Here is a tiny trained network, its code and every weight. The questions are about switching its units off for an input and a class, where a switched-off unit gives its printed mean instead of its output.

import numpy as np


def w(rows, s, z=0):
    codes = np.array(rows[::2]) - 128.0
    scale = np.full(codes.shape[1], s)
    scale[-1] = z or s
    return codes * scale


def norm(h):
    return h / np.sqrt((h * h).mean(-1, keepdims=True) + 1e-5)


def f(y):
    return np.maximum(y, 0)


def log_softmax(a):
    a = a - a.max(-1, keepdims=True)
    return a - np.log(np.exp(a).sum(-1, keepdims=True))


def net(x, mask):
    res = np.array(x, float).reshape(1, 6) / 4 @ E
    u = 0
    for l in range(3):
        y = f(norm(res) @ A[l][:, :-1].T + A[l][:, -1])
        res = res + np.where(mask[u : u + 10], y, B[l][:, -1]) @ B[l][:, :-1]
        u += 10
    return log_softmax(norm(res)[-1] @ U[:, :-1].T + U[:, -1])


A, B = {}, {}
E = w([
[160,195,210],'x0',
[133,126,135],'x1',
[132,128,127],'x2',
[254,40,185],'x3',
[138,128,119],'x4',
[202,152,64],'x5',
],0.0069)
A[0] = w([
[220,173,247,48],'0.n1',
[2,196,54,149],'0.n2',
[140,237,205,166],'0.n3',
[115,224,192,110],'0.n4',
[46,54,226,250],'0.n5',
[97,147,179,104],'0.n6',
[47,59,55,103],'0.n7',
[165,147,129,73],'0.n8',
[6,156,113,184],'0.n9',
[88,134,162,40],'0.n10',
],0.0079,0.0017)
B[0] = w([
[87,76,52,208],'0.n1',
[168,55,181,253],'0.n2',
[115,90,13,208],'0.n3',
[114,110,9,191],'0.n4',
[163,174,106,208],'0.n5',
[213,205,253,157],'0.n6',
[116,113,85,191],'0.n7',
[129,92,119,143],'0.n8',
[236,118,172,223],'0.n9',
[229,71,106,145],'0.n10',
],0.0051,0.006)
A[1] = w([
[53,210,116,112],'1.n1',
[25,159,97,161],'1.n2',
[63,103,233,185],'1.n3',
[150,162,69,141],'1.n4',
[64,125,170,251],'1.n5',
[186,55,55,97],'1.n6',
[96,114,173,163],'1.n7',
[58,187,92,193],'1.n8',
[169,215,158,125],'1.n9',
[248,158,177,108],'1.n10',
],0.012,0.0017)
B[1] = w([
[32,94,172,146],'1.n1',
[153,43,197,148],'1.n2',
[255,199,74,151],'1.n3',
[148,115,123,177],'1.n4',
[207,109,103,139],'1.n5',
[92,198,176,250],'1.n6',
[160,146,99,139],'1.n7',
[70,108,248,153],'1.n8',
[120,139,76,150],'1.n9',
[86,127,153,195],'1.n10',
],0.0086,0.011)
A[2] = w([
[137,125,101,57],'2.n1',
[133,68,126,122],'2.n2',
[79,95,135,97],'2.n3',
[166,77,147,107],'2.n4',
[123,35,86,152],'2.n5',
[191,140,149,123],'2.n6',
[154,102,48,137],'2.n7',
[93,252,176,177],'2.n8',
[106,151,113,69],'2.n9',
[161,103,137,4],'2.n10',
],0.015,0.0027)
B[2] = w([
[99,104,163,129],'2.n1',
[131,195,146,140],'2.n2',
[50,164,179,149],'2.n3',
[63,166,166,154],'2.n4',
[80,163,1,140],'2.n5',
[98,115,52,170],'2.n6',
[71,121,76,138],'2.n7',
[150,184,122,252],'2.n8',
[152,152,226,142],'2.n9',
[149,96,143,138],'2.n10',
],0.006,0.013)
U = w([
[149,144,133,207],'0',
[155,141,132,196],'1',
[92,113,108,198],'2',
[197,127,92,126],'3',
[151,154,134,3],'4',
[124,9,187,91],'5',
],0.012,0.0032)

Each question gives the input, the list of numbers given to net, and the class t.
The units are the neurons (one row each of A and B). Each row of codes is followed by its name. A weight is (code - 128) times the scale printed after its matrix; where a second scale follows, it is the last column's (A, B and U).
mask holds one flag per neuron, layer by layer. A switched-off neuron (its flag False) gives its mean, the last column of its row in B, instead of its output. The means were averaged over made-up inputs and are rounded, as every weight is.
A unit's drop is (log p(t) with every unit on - log p(t) with that unit switched off) / (log p(t) with every unit on - log p(t) with every unit switched off).
most important unit: the unit with the biggest drop
k most important neurons: the k neurons with the biggest drops, biggest first
top k neurons in layer l: the k neurons of layer l with the biggest drops, biggest first
drop of u: that unit's drop, to one decimal
input [-4,1,-1,-2,-1,-6], class 3: 3 most important neurons => 1.n3, 0.n3, 0.n4
input [-8,-5,-3,5,-7,1], class 2: 2 most important neurons => 2.n5, 2.n8
input [-1,-3,-3,-7,6,4], class 5: top 3 neurons in layer 1 => 1.n8, 1.n2, 1.n3
input [4,-5,5,-1,6,-8], class 3: most important unit => 0.n6
input [-7,2,1,4,3,-5], class 2: top 2 neurons in layer 0 => 0.n9, 0.n6
input [-1,-6,5,0,-1,-6], class 3: top 2 neurons in layer 0 => 0.n3, 0.n4
input [5,-6,3,6,-3,-7], class 3: top 3 neurons in layer 1 => 1.n3, 1.n6, 1.n8
input [-6,-2,-2,6,2,-4], class 2: top 2 neurons in layer 0 => 0.n9, 0.n6
input [-7,-5,-7,5,6,-7], class 0: drop of 2.n2 => 0.1
input [5,0,-3,-8,-1,1], class 5: drop of 1.n8 => 0.2
input [-4,-8,-2,-3,4,-8], class 3: drop of 1.n5 => 0.0
input [-5,-6,-1,-7,-1,0], class 5: drop of 2.n6 => 0.0
